[[143 106 116 125 114 130 131]
 [119 132 144 129 134 130 126]
 [127 125 118 131 118 138 128]
 [126 146 120 113 149 108 120]
 [133 138 134 140 135 136 129]
 [118 121 125 113 126 120 124]
 [135 141 122 123 155 137 133]
 [145 153 139 140 126 145 134]
 [127 148 142 129 136 123 128]]
|
[[119 132 144 129 134 130 126]
 [126 146 120 113 149 108 120]
 [118 121 125 113 126 120 124]
 [145 153 139 140 126 145 134]]

[[150 149 105 106 104 105 150 106 107 108 107 103]
 [145 104 105 106 150 104 151 105 106 108 104 104]
 [151 153 116 108 104 104 102 109 108 104 104 105]]
|
[[145 104 105 106 150 104 151 105 106 108 104 104]]

[[ 99 137]
 [137 132]
 [106 144]
 [125 146]
 [134 133]
 [135 146]
 [116 115]
 [139 129]
 [145 143]]
|
[[137 132]
 [125 146]
 [135 146]
 [139 129]]

[[111 109 104]
 [110 108 107]
 [149 150 108]
 [108 106 120]
 [153 149 105]]
|
[[110 108 107]
 [108 106 120]]

[[125 126 114 119 125 142 134 130]
 [136 125 113 117 128 142 129 118]
 [122 134 115 117 110 139 134 137]
 [125 136 116 119 104 140 133 139]]
|
[[136 125 113 117 128 142 129 118]
 [125 136 116 119 104 140 133 139]]

[[118 131 130 132 130 129 133 125]
 [130 120 125 124 125 127 127 130]
 [128 124 127 124 125 123 122 122]
 [133 134 135 136 135 139 138 140]
 [130 138 140 140 138 144 146 148]
 [123 130 125 127 123 123 128 119]
 [145 140 138 135 139 135 130 133]
 [153 146 143 142 144 139 135 136]]
|
[[130 120 125 124 125 127 127 130]
 [133 134 135 136 135 139 138 140]
 [123 130 125 127 123 123 128 119]
 [153 146 143 142 144 139 135 136]]
---
[[128 124]
 [127 136]
 [124 126]
 [125 130]
 [151 142]
 [129 120]
 [124 136]
 [128 140]
 [127 133]
 [128 122]
 [138 131]
 [129 124]]
|
[[129 124]
 [128 124]
 [127 136]
 [124 126]
 [125 130]
 [151 142]
 [129 120]
 [124 136]
 [128 140]
 [127 133]
 [128 122]
 [138 131]]

[[110 130 110]
 [138 128 138]
 [128 129 128]
 [145 125 145]
 [148 157 148]
 [118 139 118]
 [149 133 149]
 [135 128 135]
 [137 137 137]
 [118 110 118]
 [119 121 119]]
|
[[119 121 119]
 [110 130 110]
 [138 128 138]
 [128 129 128]
 [145 125 145]
 [148 157 148]
 [118 139 118]
 [149 133 149]
 [135 128 135]
 [137 137 137]
 [118 110 118]]

[[123 130 121]
 [124 123 122]
 [126 131 119]
 [122 128 129]
 [125 129 120]
 [122 121 122]
 [152 144 126]
 [122 120 123]
 [124 126 120]
 [123 123 122]
 [134 128 128]]
|
[[134 128 128]
 [123 130 121]
 [124 123 122]
 [126 131 119]
 [122 128 129]
 [125 129 120]
 [122 121 122]
 [152 144 126]
 [122 120 123]
 [124 126 120]
 [123 123 122]]

[[120 118 133 127 135 127 143 123]
 [104 134 123 126 132 116 129 129]
 [122 118 134 128 134 127 141 124]
 [112 125 128 126 134 122 137 125]
 [132 125 137 132 126 129 126 135]
 [120 116 131 125 136 126 140 123]
 [124 112 121 115 138 123 123 131]
 [104 134 123 126 132 116 129 129]
 [119 117 122 118 136 121 125 130]
 [123 114 125 119 137 124 130 128]
 [124 112 121 115 137 123 123 130]
 [104 134 123 126 133 116 129 130]]
|
[[104 134 123 126 133 116 129 130]
 [120 118 133 127 135 127 143 123]
 [104 134 123 126 132 116 129 129]
 [122 118 134 128 134 127 141 124]
 [112 125 128 126 134 122 137 125]
 [132 125 137 132 126 129 126 135]
 [120 116 131 125 136 126 140 123]
 [124 112 121 115 138 123 123 131]
 [104 134 123 126 132 116 129 129]
 [119 117 122 118 136 121 125 130]
 [123 114 125 119 137 124 130 128]
 [124 112 121 115 137 123 123 130]]

[[137 149 115 144 138 104 142 118 134 136 146 126]
 [125 139 115 129 125 115 146 120 124 124 142 136]
 [142 139 116 143 142 106 134 122 140 139 138 121]
 [132 132 121 132 133 128 134 112 136 133 133 123]
 [132 139 113 135 132 109 143 126 129 129 141 131]
 [124 110 141 117 123 145 112 134 127 125 111 125]]
|
[[124 110 141 117 123 145 112 134 127 125 111 125]
 [137 149 115 144 138 104 142 118 134 136 146 126]
 [125 139 115 129 125 115 146 120 124 124 142 136]
 [142 139 116 143 142 106 134 122 140 139 138 121]
 [132 132 121 132 133 128 134 112 136 133 133 123]
 [132 139 113 135 132 109 143 126 129 129 141 131]]

[[122 131 114 127 114 141 121 126 111 115 123 141]
 [135 127 125 142 122 157 113 133 113 138 121 142]
 [138 141 131 121 121 108 151 131 116 111 123  98]
 [127 136 128 117 124 104 148 126 125 110 128 107]
 [128 132 113 132 108 153 117 129 100 116 118 143]
 [124 131 114 127 112 144 120 126 109 115 122 141]]
|
[[124 131 114 127 112 144 120 126 109 115 122 141]
 [122 131 114 127 114 141 121 126 111 115 123 141]
 [135 127 125 142 122 157 113 133 113 138 121 142]
 [138 141 131 121 121 108 151 131 116 111 123  98]
 [127 136 128 117 124 104 148 126 125 110 128 107]
 [128 132 113 132 108 153 117 129 100 116 118 143]]

[[113 123 114 124]
 [115 118 137 128]
 [154 150 151 128]
 [128 119 124 132]
 [113 103 130 142]
 [122 122 128 102]
 [126 126 131 129]
 [125 141 133 132]
 [137 121 116 114]
 [124 111 109 113]
 [139 128 129 114]
 [146 143 123 128]]
|
[[146 143 123 128]
 [113 123 114 124]
 [115 118 137 128]
 [154 150 151 128]
 [128 119 124 132]
 [113 103 130 142]
 [122 122 128 102]
 [126 126 131 129]
 [125 141 133 132]
 [137 121 116 114]
 [124 111 109 113]
 [139 128 129 114]]

[[134 142 122 126 133 138 124 123 137 122 136 130 125 128 131]
 [123 120 116 126 127 119 129 121 122 120 122 126 122 125 128]
 [136 138 123 142 126 131 116 123 121 119 117 133 126 124 113]
 [146 151 154 144 129 149 123 144 124 126 141 127 142 145 127]]
|
[[146 151 154 144 129 149 123 144 124 126 141 127 142 145 127]
 [134 142 122 126 133 138 124 123 137 122 136 130 125 128 131]
 [123 120 116 126 127 119 129 121 122 120 122 126 122 125 128]
 [136 138 123 142 126 131 116 123 121 119 117 133 126 124 113]]

[[108 129 127 115 107 119 120 126 126 114 129 127 126 105]
 [116 131 117 123 112 118 113 133 130 128 117 127 120 100]
 [111 125 123 111 110 116 117 124 124 120 124 124 123 108]]
|
[[111 125 123 111 110 116 117 124 124 120 124 124 123 108]
 [108 129 127 115 107 119 120 126 126 114 129 127 126 105]
 [116 131 117 123 112 118 113 133 130 128 117 127 120 100]]
---
[[112 108 102 114]
 [139 141 151 135]
 [115 116 109 123]]
|
[[141 151]
 [116 109]]

[[150 136 144]
 [101 106 150]
 [117 120 119]
 [127 125 141]]
|
[[106 150]
 [120 119]]

[[125 122 152 122]
 [125 125 115 128]
 [126 126 125 130]
 [129 130 125 126]]
|
[[125 115]
 [126 125]]

[[136 124 149 126 156]
 [114 128 120 127 113]
 [107 136 128 142 131]]
|
[[128 120]
 [136 128]]

[[105 120 128 108]
 [101 119 129 105]
 [147 151 135 141]
 [118 119 119 119]
 [115 109 115 125]]
|
[[119 129]
 [151 135]]

[[126 145 114 134 116]
 [126 113 138 121 136]
 [115 135 119 150 135]
 [131 114 140 126 141]]
|
[[113 138]
 [135 119]]
---
[[132 117 117 106 118 118 103 132 119 109 101 112 114 131 131]
 [124 139 127 152 140 141 153 123 131 143 156 140 138 126 127]]
|
[[132 117 117 106 118 118 103 132 119 109 101 112 114 131 131]]

[[143 147 119 155]
 [105 103 131 133]]
|
[[143 147 119 155]]

[[141 124 130 131 115 132]
 [109 132 126 113 137 127]
 [122 127 128 117 120 132]
 [107 132 125 124 134 128]
 [126 125 128 119 115 135]
 [124 126 128 111 119 133]]
|
[[141 124 130 131 115 132]
 [122 127 128 117 120 132]
 [126 125 128 119 115 135]]

[[129 123 125 128 124 117 131 126 124 129 119 130 132]
 [133 115 134 118 124 125 126 125 123 138 141 118 110]
 [129 123 137 114 128 130 126 129 128 143 137 121 103]
 [125 122 122 120 121 115 128 130 127 125 123 124 137]
 [128 127 132 117 121 110 142 117 124 110 128 128 133]]
|
[[129 123 125 128 124 117 131 126 124 129 119 130 132]
 [129 123 137 114 128 130 126 129 128 143 137 121 103]
 [128 127 132 117 121 110 142 117 124 110 128 128 133]]

[[129 121 129 117 132]
 [156 126 134 128 145]]
|
[[129 121 129 117 132]]

[[132 122 122 110 147 134 103 145]
 [133 130 123 132 117 121 120 132]
 [146 137 107 115 113 132 138 133]
 [143 128 127 141 128 132 125 143]
 [136 134 143 130 126 148 136 119]
 [111 113 120 133 138 128 153 142]
 [114 135 127 141 122 102 114 144]
 [140 123 139 120 113 117 122 107]
 [121 111 141 118 103 113 130 116]]
|
[[132 122 122 110 147 134 103 145]
 [146 137 107 115 113 132 138 133]
 [136 134 143 130 126 148 136 119]
 [114 135 127 141 122 102 114 144]
 [121 111 141 118 103 113 130 116]]

[[116 111 152 118 138 143 143 107 136 130 105 129]
 [150 134 114 119 130 125 117 126 137 130 134 140]
 [149 142 118 121 138 132 117 120 132 127 124 136]
 [118 124 140 128 141 143 133 122 128 127 106 120]]
|
[[116 111 152 118 138 143 143 107 136 130 105 129]
 [149 142 118 121 138 132 117 120 132 127 124 136]]
